Below is a small trained network, with its code and all its weights. Each question gives an input and a class and asks what happens when units are switched off, that is, made to give their printed mean instead of their output.

import numpy as np


def w(rows, s, z=0):
    codes = np.array(rows[::2]) - 128.0
    scale = np.full(codes.shape[1], s)
    scale[-1] = z or s
    return codes * scale


def norm(h):
    return h / np.sqrt((h * h).mean(-1, keepdims=True) + 1e-5)


def f(y):
    return np.maximum(y, 0)


def log_softmax(a):
    a = a - a.max(-1, keepdims=True)
    return a - np.log(np.exp(a).sum(-1, keepdims=True))


def net(x, mask):
    res = np.array(x, float).reshape(1, 5) / 4 @ E
    u = 0
    for l in range(2):
        y = f(norm(res) @ A[l][:, :-1].T + A[l][:, -1])
        res = res + np.where(mask[u : u + 11], y, B[l][:, -1]) @ B[l][:, :-1]
        u += 11
    return log_softmax(norm(res)[-1] @ U[:, :-1].T + U[:, -1])


A, B = {}, {}
E = w([
[209,92,29,183,110,79,134,172,78,147,51,105],'x0',
[88,186,168,119,165,85,39,185,86,172,106,40],'x1',
[253,202,172,145,159,202,123,169,94,148,169,178],'x2',
[110,194,186,117,5,81,142,169,66,56,36,202],'x3',
[198,150,143,12,201,95,192,111,173,125,35,102],'x4',
],0.00047)
A[0] = w([
[44,75,59,71,119,62,118,137,123,111,104,106,6],'0.n1',
[176,86,29,190,99,110,194,218,62,210,40,62,90],'0.n2',
[25,82,107,75,134,96,121,96,156,99,159,131,133],'0.n3',
[108,226,166,145,172,46,25,177,122,157,100,3,60],'0.n4',
[130,118,151,137,53,147,173,86,104,101,80,206,100],'0.n5',
[108,126,143,184,122,187,103,169,77,131,198,170,160],'0.n6',
[115,160,185,101,70,103,103,101,106,113,69,157,20],'0.n7',
[120,169,194,129,62,129,74,148,74,135,78,160,68],'0.n8',
[187,60,69,161,93,148,238,44,210,38,148,212,67],'0.n9',
[202,132,172,32,233,93,207,119,133,103,60,131,109],'0.n10',
[132,86,138,138,166,209,100,71,168,194,202,116,154],'0.n11',
],0.0014,0.0012)
B[0] = w([
[124,88,214,230,102,132,198,63,177,124,71,84,166],'0.n1',
[154,108,163,93,147,77,27,42,141,53,155,194,236],'0.n2',
[203,150,194,182,132,151,143,119,133,135,100,99,204],'0.n3',
[106,2,98,46,100,230,215,136,55,184,99,249,211],'0.n4',
[95,146,87,119,212,85,133,184,109,113,143,70,206],'0.n5',
[147,157,102,85,82,101,112,108,172,158,67,65,220],'0.n6',
[105,160,76,142,179,93,191,196,127,76,150,117,171],'0.n7',
[123,136,72,141,192,93,193,171,145,81,147,116,197],'0.n8',
[63,94,163,54,139,153,100,203,21,228,56,129,249],'0.n9',
[105,192,73,131,22,126,57,132,176,174,113,55,239],'0.n10',
[105,156,94,134,135,50,166,186,101,51,95,131,248],'0.n11',
],0.0016,0.0015)
A[1] = w([
[150,58,54,129,250,145,122,98,173,195,183,58,112],'1.n1',
[75,114,108,229,87,142,56,145,84,166,197,116,68],'1.n2',
[119,77,129,95,113,178,180,130,86,181,113,185,21],'1.n3',
[53,194,212,80,111,147,164,158,147,118,131,105,173],'1.n4',
[105,75,122,140,144,69,171,102,147,111,66,94,141],'1.n5',
[88,113,105,210,47,132,106,145,81,92,165,179,140],'1.n6',
[71,154,210,91,168,165,137,86,180,110,192,134,51],'1.n7',
[104,152,89,110,68,62,92,158,116,119,73,76,254],'1.n8',
[208,180,160,139,148,193,140,148,130,152,171,152,9],'1.n9',
[197,196,119,97,150,138,118,199,76,138,112,149,152],'1.n10',
[223,183,138,156,137,155,96,162,107,140,151,157,38],'1.n11',
],0.0017,0.00054)
B[1] = w([
[95,226,154,136,51,90,178,213,74,34,117,207,209],'1.n1',
[186,170,132,29,127,141,179,108,190,147,58,110,175],'1.n2',
[110,116,180,100,180,187,90,152,89,181,168,136,170],'1.n3',
[216,65,47,171,133,93,83,115,95,128,127,154,229],'1.n4',
[132,160,194,194,106,185,123,116,125,141,194,132,202],'1.n5',
[169,176,130,35,175,122,148,125,181,166,72,76,192],'1.n6',
[211,67,81,158,108,72,64,113,63,122,65,179,172],'1.n7',
[147,147,126,148,187,200,119,127,157,146,252,140,253],'1.n8',
[44,75,176,183,78,103,156,82,142,127,60,71,156],'1.n9',
[36,66,158,180,107,129,159,74,161,118,157,101,217],'1.n10',
[47,59,173,160,124,110,146,65,159,121,122,98,165],'1.n11',
],0.0017,0.0021)
U = w([
[71,58,147,47,145,210,150,184,32,214,95,182,156],'0',
[91,228,95,173,132,70,203,227,110,11,166,155,140],'1',
[72,71,219,242,87,134,161,26,188,135,102,54,137],'2',
[196,221,75,37,104,160,108,104,245,195,106,49,129],'3',
[234,70,81,144,149,58,5,69,91,85,119,199,119],'4',
[133,131,125,167,245,201,71,111,157,138,255,119,3],'5',
],0.0056,0.0051)

Each question gives the input, the list of numbers given to net, and the class t.
The units are the neurons (one row each of A and B). Each row of codes is followed by its name. A weight is (code - 128) times the scale printed after its matrix; where a second scale follows, it is the last column's (A, B and U).
mask holds one flag per neuron, layer by layer. A switched-off neuron (its flag False) gives its mean, the last column of its row in B, instead of its output. The means were averaged over made-up inputs and are rounded, as every weight is.
A unit's drop is (log p(t) with every unit on - log p(t) with that unit switched off) / (log p(t) with every unit on - log p(t) with every unit switched off).
The circuit of an input: a set's keep is (log p(t) with only the set's units on - log p(t) with every unit switched off) / (log p(t) with every unit on - log p(t) with every unit switched off). Starting from the 12 units with the biggest drops (on a tie, the unit counted first), units are removed one at a time, each time the one whose removal leaves the highest keep (on an exact tie, the one counted first), for as long as the keep stays at least 0.8.
units of the circuit, in order: the units of the circuit, biggest drop first
most important unit: the unit with the biggest drop
top k neurons: the k neurons with the biggest drops, biggest first
top k neurons in layer l: the k neurons of layer l with the biggest drops, biggest first
input [-4,6,1,-5,-3], class 0: units of the circuit, in order	0.n4
input [-1,-5,6,5,8], class 3: top 2 neurons	0.n10; 0.n4
input [-8,-4,2,3,2], class 4: top 2 neurons	1.n4; 0.n4
input [-8,-8,-2,-7,6], class 0: units of the circuit, in order	0.n9; 1.n1
input [-7,-6,7,0,0], class 2: top 2 neurons in layer 1	1.n9; 1.n10
input [6,-3,-6,5,1], class 2: units of the circuit, in order	0.n1; 1.n5
input [-8,-3,0,-7,-6], class 4: units of the circuit, in order	1.n7; 1.n8
input [3,0,-5,3,-6], class 3: units of the circuit, in order	1.n6; 1.n2
input [0,1,6,4,5], class 2: top 2 neurons in layer 1	1.n10; 1.n11
input [-1,3,6,-5,4], class 2: top 2 neurons in layer 1	1.n10; 1.n9
input [7,8,-4,5,0], class 0: top 2 neurons in layer 0	0.n4; 0.n11
input [3,-7,8,1,7], class 2: top 2 neurons	1.n10; 0.n4
input [1,-5,6,-6,-6], class 1: top 3 neurons	1.n1; 0.n4; 0.n11
input [6,-3,-5,-4,-7], class 3: top 4 neurons	1.n2; 1.n6; 1.n10; 1.n4
input [-7,5,-5,4,-5], class 4: top 2 neurons in layer 1	1.n4; 1.n7
input [-6,6,4,-4,-7], class 3: most important unit	1.n2
input [-2,-8,-2,8,-5], class 0: top 3 neurons	0.n9; 0.n11; 1.n1
input [-8,-5,-6,3,7], class 4: top 2 neurons in layer 0	0.n6; 0.n4
input [-4,-6,5,-5,-7], class 3: top 2 neurons	1.n2; 0.n4
input [-1,7,3,4,3], class 0: most important unit	0.n4
input [5,-1,-8,-3,8], class 2: top 2 neurons	0.n1; 1.n5
input [-1,-1,8,-3,7], class 2: units of the circuit, in order	1.n9; 1.n10
